Below is a small trained network, with its code and all its weights. Each question gives an input and a target symbol and asks what happens when units are switched off, that is, made to give their printed mean instead of their output.

import numpy as np


def w(rows, s, z=0):
    codes = np.array(rows[::2]) - 128.0
    scale = np.full(codes.shape[1], s)
    scale[-1] = z or s
    return codes * scale


def f(y):
    return y / 2 * (1 + np.tanh(0.7978845608 * (y + 0.044715 * y**3)))


def softmax(a):
    e = np.exp(a - a.max(-1, keepdims=True))
    return e / e.sum(-1, keepdims=True)


def log_softmax(a):
    a = a - a.max(-1, keepdims=True)
    return a - np.log(np.exp(a).sum(-1, keepdims=True))


def net(x, mask):
    ids = ['αβδεζηθλμξπστφψω'.index(c) for c in x.split()]
    T = len(ids)
    res = E[ids] + P[:T]
    r = res
    for j in range(2):
        rows = slice(2 * j, 2 * j + 2)
        q, k, v = (r @ M[0][rows].T for M in (Q, K, V))
        z = softmax(np.where(np.tri(T) > 0, q @ k.T / 2**0.5, -1e9)) @ v
        o = O[0][rows]
        res = res + np.where(mask[j], z, o[:, -1]) @ o[:, :-1]
    y = f(res @ A[0][:, :-1].T + A[0][:, -1])
    res = res + np.where(mask[2:10], y, B[0][:, -1]) @ B[0][:, :-1]
    return log_softmax(res[-1] @ U[:, :-1].T + U[:, -1])


Q, K, V, O, A, B = {}, {}, {}, {}, {}, {}
E = w([
[82,179,172,83,163],'α',
[139,153,129,110,128],'β',
[100,133,78,127,139],'δ',
[92,127,119,119,164],'ε',
[87,174,90,70,133],'ζ',
[179,124,94,127,114],'η',
[233,153,153,138,104],'θ',
[74,122,92,45,146],'λ',
[85,89,176,82,176],'μ',
[62,113,168,40,177],'ξ',
[161,95,170,114,160],'π',
[207,71,2,144,110],'σ',
[212,61,120,149,146],'τ',
[61,43,125,62,192],'φ',
[132,43,145,108,183],'ψ',
[146,22,62,106,164],'ω',
],0.0097)
P = w([
[72,161,184,211,62],'0',
[151,141,145,129,150],'1',
[135,163,128,171,187],'2',
[196,131,134,53,139],'3',
[156,150,102,161,253],'4',
[170,32,178,56,110],'5',
],0.011)
Q[0] = w([
[160,164,99,125,255],'h1',
[70,169,115,233,162],'h1',
[128,88,144,95,61],'h2',
[98,130,131,157,95],'h2',
],0.031)
K[0] = w([
[56,33,129,251,126],'h1',
[67,216,152,177,22],'h1',
[183,130,114,70,194],'h2',
[120,179,118,103,61],'h2',
],0.025)
V[0] = w([
[214,67,7,200,60],'h1',
[3,86,19,75,131],'h1',
[147,9,174,58,83],'h2',
[127,11,156,195,155],'h2',
],0.022)
O[0] = w([
[166,190,221,232,106,197],'h1',
[211,252,68,99,115,110],'h1',
[220,105,152,79,99,127],'h2',
[197,149,156,42,203,255],'h2',
],0.016,0.0087)
A[0] = w([
[181,114,163,114,65,3],'n1',
[78,205,44,49,101,181],'n2',
[76,147,53,244,194,247],'n3',
[138,169,2,116,5,66],'n4',
[77,241,120,117,133,203],'n5',
[176,134,70,90,173,59],'n6',
[69,37,67,118,67,98],'n7',
[31,190,95,141,70,65],'n8',
],0.0079,0.0055)
B[0] = w([
[75,141,62,138,184,200],'n1',
[212,22,105,192,67,207],'n2',
[100,158,150,52,7,247],'n3',
[71,190,235,210,155,163],'n4',
[142,89,56,134,114,194],'n5',
[89,100,161,146,70,245],'n6',
[155,220,69,179,254,237],'n7',
[180,157,94,70,96,165],'n8',
],0.013,0.012)
U = w([
[137,121,93,132,128,60],'α',
[89,169,112,57,127,125],'β',
[142,113,114,74,79,122],'δ',
[136,92,106,90,108,182],'ε',
[134,139,105,127,94,74],'ζ',
[98,113,181,88,85,246],'η',
[85,122,153,163,138,127],'θ',
[133,106,126,164,97,143],'λ',
[154,75,109,103,133,124],'μ',
[151,94,123,172,145,10],'ξ',
[119,90,132,90,192,111],'π',
[133,158,173,165,107,2],'σ',
[148,66,210,140,149,40],'τ',
[170,58,154,116,102,68],'φ',
[147,59,158,2,126,105],'ψ',
[218,154,142,80,139,203],'ω',
],0.006,0.005)

Each question gives the input, a string of symbols that net reads in full, and the target symbol t.
The units are the heads (2 rows each of Q, K, V and O) and the neurons (one row each of A and B). Each row of codes is followed by its name. A weight is (code - 128) times the scale printed after its matrix; where a second scale follows, it is the last column's (O, A, B and U).
mask holds one flag per unit, heads first, then neurons. A switched-off unit (its flag False) gives its mean, the last column of its rows in O or B, instead of its output. The means were averaged over made-up inputs and are rounded, as every weight is.
A unit's drop is (log p(t) with every unit on - log p(t) with that unit switched off) / (log p(t) with every unit on - log p(t) with every unit switched off).
The circuit of an input: a set's keep is (log p(t) with only the set's units on - log p(t) with every unit switched off) / (log p(t) with every unit on - log p(t) with every unit switched off). Starting from all 10 units, units are removed one at a time, each time the one whose removal leaves the highest keep (on an exact tie, the one counted first), for as long as the keep stays at least 0.8.
units of the circuit, in order: the units of the circuit, biggest drop first
most important unit: the unit with the biggest drop
k most important neurons: the k neurons with the biggest drops, biggest first
which heads matter: for each layer, one digit per head in row order, 1 if its drop is at least 0.15 and else 0, layers parted by /
input λ ζ ω, target λ: which heads matter	11
input θ ω ω δ σ π, target σ: units of the circuit, in order	[h1]
input φ ω σ, target φ: units of the circuit, in order	[n2; h1; n6]
input ψ π ψ μ α, target ψ: units of the circuit, in order	[h1; h2]
input β ψ ω σ ω, target β: units of the circuit, in order	[h2; n3; h1; n7]
input α λ θ β σ, target α: 4 most important neurons	[n7; n2; n3; n8]
input π σ τ ω ξ, target π: which heads matter	10
input φ ω β, target φ: units of the circuit, in order	[h1; n2; n6]
input π η τ ε, target τ: which heads matter	10
input η η ω ψ β, target η: which heads matter	11
input μ λ θ β φ, target μ: units of the circuit, in order	[h1; n2; n7]
input β ψ ζ ω β, target β: which heads matter	11
input ψ β ω, target ψ: units of the circuit, in order	[h2; h1]
input π β τ, target π: units of the circuit, in order	[h1; n7]
input ω θ π τ ω φ, target ω: most important unit	h1
input ω π ψ θ, target ψ: which heads matter	10
input τ φ η π, target φ: 3 most important neurons	[n2; n6; n7]
input λ η η, target λ: units of the circuit, in order	[h1; n2; n4; h2]
input θ τ β η τ, target θ: units of the circuit, in order	[h1; n7; h2]
input η φ ω, target η: most important unit	h2
input ζ τ π ω ψ, target ζ: 3 most important neurons	[n2; n3; n7]
input φ η ω ψ φ η, target ψ: units of the circuit, in order	[h1; n7]
input ω β β φ, target φ: units of the circuit, in order	[n2; h1; n6]
input ψ π ξ β λ, target ψ: units of the circuit, in order	[h2; h1]
input π π α η δ η, target η: 2 most important neurons	[n3; n7]
input ψ μ φ τ β, target ψ: units of the circuit, in order	[h1; h2]
input π σ θ η ε, target π: most important neuron	[n7]
